[  8  85  19  -5  -4  -4  20 -30  18   0 -21  17  -4  -3  21  13 -10 -12
   1  -3]
[81] <18>
[ -9   5  22   2 -17  -4  -6  24   5 -19 -15 -30   2  19  -7  -3   7  -1
 -14   2]
[76] <4>
[ -2 -42   3   5  53   1 -14 -29  -7   4  -2   0   1  -7  -8   7   1   5
 -16   0]
[84] <16>
[  2   6  19  -8 -12   4   3   4  17 -13 -12 -11  -8  10  13  -6   5  -1
  -6 -25]
[76] <4>
[-14 -28  16   2  28   4   4 -34 -33 -11  -5 -17  -4   6  -7   3  12   4
 -21   4]
[84] <16>
[-20   2  -9 -27  13   2   8   9  21  -9  -4  16  -1 -11  12  63  10   5
 -31  -6]
[84] <16>
[-15 -11   9  -1  37  -8   0  41   0   1 -10   8   5  -5   6  -9  -1   9
 -13  12]
[84] <6>
[ -5  22  10 -12   5   8   7  22  -9  -3 -21  -7 -11  11   7  26   3   7
 -19  -1]
[81] <14>
[  2  13  16  -2  -4   9   8  33  17  -7 -21   1  -5  -4   1 -18  15  -6
   2   7]
[81] <14>
[ -7  43  14  -9  13   2  12 -28   2   2  -9  17  -3  -3   7  14  -3   5
 -10   0]
[81] <18>
[ -9  14  15  10   6   3  25   0  -8  -8 -17  10  -5  10   7  -8  18   1
 -11   0]
[81] <18>
[ -6   7  10   5  16  -1  -8 -36  13  -9   0 -17  -1   7  -6  -2  12 -13
  -5  -1]
[76] <17>
[  2   8  19   8   7   2   2 -23  -3  -1 -25   2   4   9   6   2   5   6
  -8  -6]
[81] <18>
[ -2 -11  20 -16  -8   9  -9  11  -7 -12 -14 -14  -2  27   0  13  19  -2
 -14  -2]
[76] <4>
[-20  34   6 -26 -36   5   9  76  50 -25  -8   8  -5   6  12  58 -17   2
 -20  -8]
[76] <4>
[  0  50   5 -13 -17  -2  14  -6   3 -12 -14  16  -7   4  19  25  -4   3
   0  -4]
[81] <18>
[ -6   4  16 -10  14   2   2 -14   6   8  -6   4   0   1   1  -3  -2  -3
  -3  -6]
[81] <14>
[ -7 -45  19  10  31   3 -13 -47   6   1   0 -20   0  33  -9 -27  25   4
   0   1]
[76] <4>
[  8 -15  19  -4  14   7  28  11  24   2  -6 -15  -7   7  -5 -50  24  -4
 -10   5]
[76] <4>
[-10 -12   8 -23  32  -7   8 -14   7 -13   1   2  -8  -7  -6  22  -6  10
 -29  -1]
[84] <16>
[ -4 -67   5   2  45  -8  15 -16 -33  16  -1 -19   3   0 -14 -12  24  20
 -16   4]
[84] <16>
[ -3  28  16   1  13  -2  10 -16  23   9  -7   1 -12  -1   6  -2  -3  -3
   4  -8]
[81] <14>
[ -8 -27   3 -10  21  -4   6  -1  -8  -9 -11   3  -1 -12 -10  18 -10   8
 -27  -5]
[84] <16>
[ -1  12  11  13  20  -3  12  22  29  13 -16   8   1  -2  -1 -19  -3  -5
  -3   4]
[81] <14>
[-10  19  29  11   5  13  19 -21  22  -6 -14  20   7  -4  17   5 -21   3
  -5   4]
[81] <18>
[ -9 -28  10 -12 -24  10   5  15  -3 -19 -11  -9  -3  14  -3  15  25   5
 -18  -8]
[76] <17>
[-19  53   8 -14 -20  -8  37  14  22 -16 -18  19   2  -1  20  26  -7  -6
 -14   2]
[81] <18>
[ -5 -48  18  -2  27   2  -2  27 -28   7 -15 -12   2   0 -10 -12  10  12
 -15   5]
[84] <6>
[ -2   9  10 -12   0   9  -5  16  43  14 -15  -2   5   6  -6   7   7  -6
 -10  -4]
[76] <4>
[-30 -29  -6   1  17   5   4 -13 -18  -1  -6  -8  -4   1  -6   4  13  17
 -28   8]
[84] <16>
[  0  -6   3  -8  -9   4   4  17  20 -11  -4  -6  -9  13 -10   0  10  -4
 -10  -6]
[76] <4>
[-11 -15  -8 -12   5   1   8 -24 -22 -13   6  26  -3   1   2  12   3   8
 -19  11]
[84] <16>
[ -2  10  15   2  15   6  -3  -8  20  21  -9 -13  -2  -1  -4 -13   6  18
  10 -11]
[81] <14>
[ -1   2  21   0  10   9  -3  23  18 -11 -18 -10   4   6  -4 -14  22 -20
  -5  11]
[76] <4>
[-14 -29   4   4  41  -3   1  34   6  -6  -8  14  -8  -7  10  -4  -1  -1
 -17   7]
[84] <6>
[ -1   4  31  -4  -9   4   0   4   5  -6 -11 -32   2   8 -11   7   6  -3
   1  -9]
[76] <4>
[ -6  20  11  17  -3  -3   2 -55 -16  -5 -10   3   3   9   1  15  23  -6
 -11   4]
[81] <18>
